Below are the code and all the weights of a small trained network. Each question names an input and a target symbol and asks about switching units off, where a switched-off unit gives its printed mean instead of its output.

import numpy as np


def w(rows, s, z=0):
    codes = np.array(rows[::2]) - 128.0
    scale = np.full(codes.shape[1], s)
    scale[-1] = z or s
    return codes * scale


def f(y):
    return np.maximum(y, 0)


def softmax(a):
    e = np.exp(a - a.max(-1, keepdims=True))
    return e / e.sum(-1, keepdims=True)


def log_softmax(a):
    a = a - a.max(-1, keepdims=True)
    return a - np.log(np.exp(a).sum(-1, keepdims=True))


def net(x, mask):
    ids = ['αβδηθλμπστφω'.index(c) for c in x.split()]
    T = len(ids)
    res = E[ids] + P[:T]
    u = 0
    for l in range(2):
        q, k, v = (res @ M[l].T for M in (Q, K, V))
        z = softmax(np.where(np.tri(T) > 0, q @ k.T / 4**0.5, -1e9)) @ v
        res = res + np.where(mask[u], z, O[l][:, -1]) @ O[l][:, :-1]
        u += 1
        y = f(res @ A[l][:, :-1].T + A[l][:, -1])
        res = res + np.where(mask[u : u + 8], y, B[l][:, -1]) @ B[l][:, :-1]
        u += 8
    return log_softmax(res[-1] @ U[:, :-1].T + U[:, -1])


Q, K, V, O, A, B = {}, {}, {}, {}, {}, {}
E = w([
[74,124,174],'α',
[88,200,99],'β',
[110,125,152],'δ',
[100,130,168],'η',
[184,196,115],'θ',
[185,196,119],'λ',
[93,180,136],'μ',
[127,170,176],'π',
[145,87,249],'σ',
[94,174,97],'τ',
[146,183,170],'φ',
[38,129,15],'ω',
],0.018)
P = w([
[117,150,254],'0',
[195,149,131],'1',
[202,148,138],'2',
[187,179,112],'3',
[176,203,115],'4',
[175,207,119],'5',
[183,221,121],'6',
[171,240,124],'7',
[154,251,129],'8',
],0.0079)
Q[0] = w([
[132,33,27],'L0H1',
[187,108,140],'L0H1',
[120,119,240],'L0H1',
[123,118,5],'L0H1',
],0.013)
K[0] = w([
[161,68,81],'L0H1',
[149,125,140],'L0H1',
[126,167,193],'L0H1',
[121,100,9],'L0H1',
],0.014)
V[0] = w([
[87,113,128],'L0H1',
[81,148,77],'L0H1',
[96,195,141],'L0H1',
[7,59,197],'L0H1',
],0.014)
O[0] = w([
[254,94,70,111],'L0H1',
[55,21,99,75],'L0H1',
[149,71,202,254],'L0H1',
[221,77,59,162],'L0H1',
],0.0091,0.007)
A[0] = w([
[187,175,84,33],'L0N1',
[151,159,51,121],'L0N2',
[140,98,102,102],'L0N3',
[133,95,156,83],'L0N4',
[202,179,200,95],'L0N5',
[105,242,57,89],'L0N6',
[126,61,122,252],'L0N7',
[2,213,85,254],'L0N8',
],0.0097,0.0085)
B[0] = w([
[51,126,113,145],'L0N1',
[29,85,144,140],'L0N2',
[108,71,22,134],'L0N3',
[103,139,74,130],'L0N4',
[24,19,112,247],'L0N5',
[76,107,75,154],'L0N6',
[160,165,254,173],'L0N7',
[204,144,34,226],'L0N8',
],0.0065,0.013)
Q[1] = w([
[123,121,247],'L1H1',
[138,159,2],'L1H1',
[237,166,69],'L1H1',
[198,166,87],'L1H1',
],0.0089)
K[1] = w([
[62,1,188],'L1H1',
[106,225,61],'L1H1',
[237,156,86],'L1H1',
[176,135,99],'L1H1',
],0.0085)
V[1] = w([
[105,161,146],'L1H1',
[74,150,145],'L1H1',
[247,167,123],'L1H1',
[112,91,176],'L1H1',
],0.014)
O[1] = w([
[207,194,144,117],'L1H1',
[244,127,207,117],'L1H1',
[46,217,156,115],'L1H1',
[144,75,176,253],'L1H1',
],0.011,0.005)
A[1] = w([
[112,230,29,161],'L1N1',
[154,87,142,195],'L1N2',
[98,107,37,101],'L1N3',
[190,142,66,254],'L1N4',
[189,142,131,111],'L1N5',
[81,88,105,167],'L1N6',
[254,125,187,88],'L1N7',
[107,190,185,193],'L1N8',
],0.0098,0.01)
B[1] = w([
[188,1,187,218],'L1N1',
[92,164,179,231],'L1N2',
[203,183,134,165],'L1N3',
[36,72,110,224],'L1N4',
[125,178,78,164],'L1N5',
[134,180,98,194],'L1N6',
[159,137,25,251],'L1N7',
[169,255,128,210],'L1N8',
],0.0076,0.011)
U = w([
[13,210,69,164],'α',
[138,139,206,165],'β',
[95,207,188,251],'δ',
[65,183,164,172],'η',
[137,209,84,72],'θ',
[143,206,88,51],'λ',
[130,141,254,221],'μ',
[138,81,211,98],'π',
[62,48,76,146],'σ',
[141,203,195,132],'τ',
[178,98,141,90],'φ',
[44,63,185,95],'ω',
],0.0088,0.0025)

Each question gives the input, a string of symbols that net reads in full, and the target symbol t.
The units are the heads (4 rows each of Q, K, V and O) and the neurons (one row each of A and B). Each row of codes is followed by its name. A weight is (code - 128) times the scale printed after its matrix; where a second scale follows, it is the last column's (O, A, B and U).
mask holds one flag per unit, layer by layer, with each layer's heads first. A switched-off unit (its flag False) gives its mean, the last column of its rows in O or B, instead of its output. The means were averaged over made-up inputs and are rounded, as every weight is.
A unit's drop is (log p(t) with every unit on - log p(t) with that unit switched off) / (log p(t) with every unit on - log p(t) with every unit switched off).
The circuit of an input: a set's keep is (log p(t) with only the set's units on - log p(t) with every unit switched off) / (log p(t) with every unit on - log p(t) with every unit switched off). Starting from the 12 units with the biggest drops (on a tie, the unit counted first), units are removed one at a time, each time the one whose removal leaves the highest keep (on an exact tie, the one counted first), for as long as the keep stays at least 0.8.
circuit, biggest first: the units of the circuit, biggest drop first
unit that matters most: the unit with the biggest drop
k most important neurons: the k neurons with the biggest drops, biggest first
top k neurons in layer l: the k neurons of layer l with the biggest drops, biggest first
input α τ σ θ δ φ φ, target α: unit that matters most => L0H1
input σ λ θ, target σ: 2 most important neurons => [L0N5 L0N6]
input σ δ θ α π β α δ, target σ: 3 most important neurons => [L0N5 L1N8 L0N1]
input θ α φ λ α η θ δ, target θ: top 3 neurons in layer 1 => [L1N7 L1N1 L1N5]
input δ θ δ μ τ τ α, target δ: top 4 neurons in layer 1 => [L1N1 L1N8 L1N7 L1N4]
input μ η ω μ α λ λ β δ, target μ: circuit, biggest first => [L0H1 L1N7 L1N4]
input ω ω ω η φ μ λ μ α, target ω: top 2 neurons in layer 0 => [L0N8 L0N5]
input φ φ α φ η α, target φ: circuit, biggest first => [L1H1 L1N7 L0N8]
input μ θ η λ ω η, target μ: 3 most important neurons => [L0N8 L0N5 L0N7]
input φ ω α τ λ α θ φ, target φ: 3 most important neurons => [L1N7 L0N8 L0N5]
input η θ α δ, target α: 2 most important neurons => [L1N1 L0N8]
input α φ θ λ α μ λ δ φ, target α: circuit, biggest first => [L1H1 L0H1]
input φ δ ω μ η, target φ: circuit, biggest first => [L1H1 L1N7 L0N5 L0N8]
input σ δ θ β φ φ, target σ: circuit, biggest first => [L0H1 L1H1 L0N5 L1N1]
input μ θ θ θ α, target μ: circuit, biggest first => [L0H1 L0N5 L0N8 L0N7]
input φ λ ω α σ φ, target φ: 3 most important neurons => [L0N5 L1N7 L0N8]
input φ φ φ η, target φ: circuit, biggest first => [L1H1 L0N5 L1N7 L0N8]
input δ β α α β α, target δ: most important neuron => [L0N5]
input θ τ τ α λ δ, target θ: 3 most important neurons => [L0N5 L1N7 L1N1]
input σ φ β α η, target σ: 2 most important neurons => [L1N8 L0N5]
input α τ μ, target α: 2 most important neurons => [L0N7 L0N8]
input σ α σ π τ φ, target σ: 2 most important neurons => [L0N5 L1N8]
input σ θ μ μ β φ α α, target σ: top 2 neurons in layer 1 => [L1N8 L1N4]
input φ μ η μ λ η σ, target φ: 3 most important neurons => [L1N7 L0N5 L0N8]
input τ η π ω τ η δ φ ω, target σ: unit that matters most => L1N4
input σ φ π, target σ: 2 most important neurons => [L0N5 L0N1]
input σ δ ω τ, target σ: top 4 neurons in layer 1 => [L1N8 L1N4 L1N1 L1N2]
input σ π λ α σ φ η δ, target σ: top 4 neurons in layer 0 => [L0N5 L0N1 L0N7 L0N2]
input φ α δ ω μ δ, target φ: 4 most important neurons => [L1N7 L0N8 L0N5 L1N8]
input α ω π, target α: 2 most important neurons => [L1N1 L1N6]
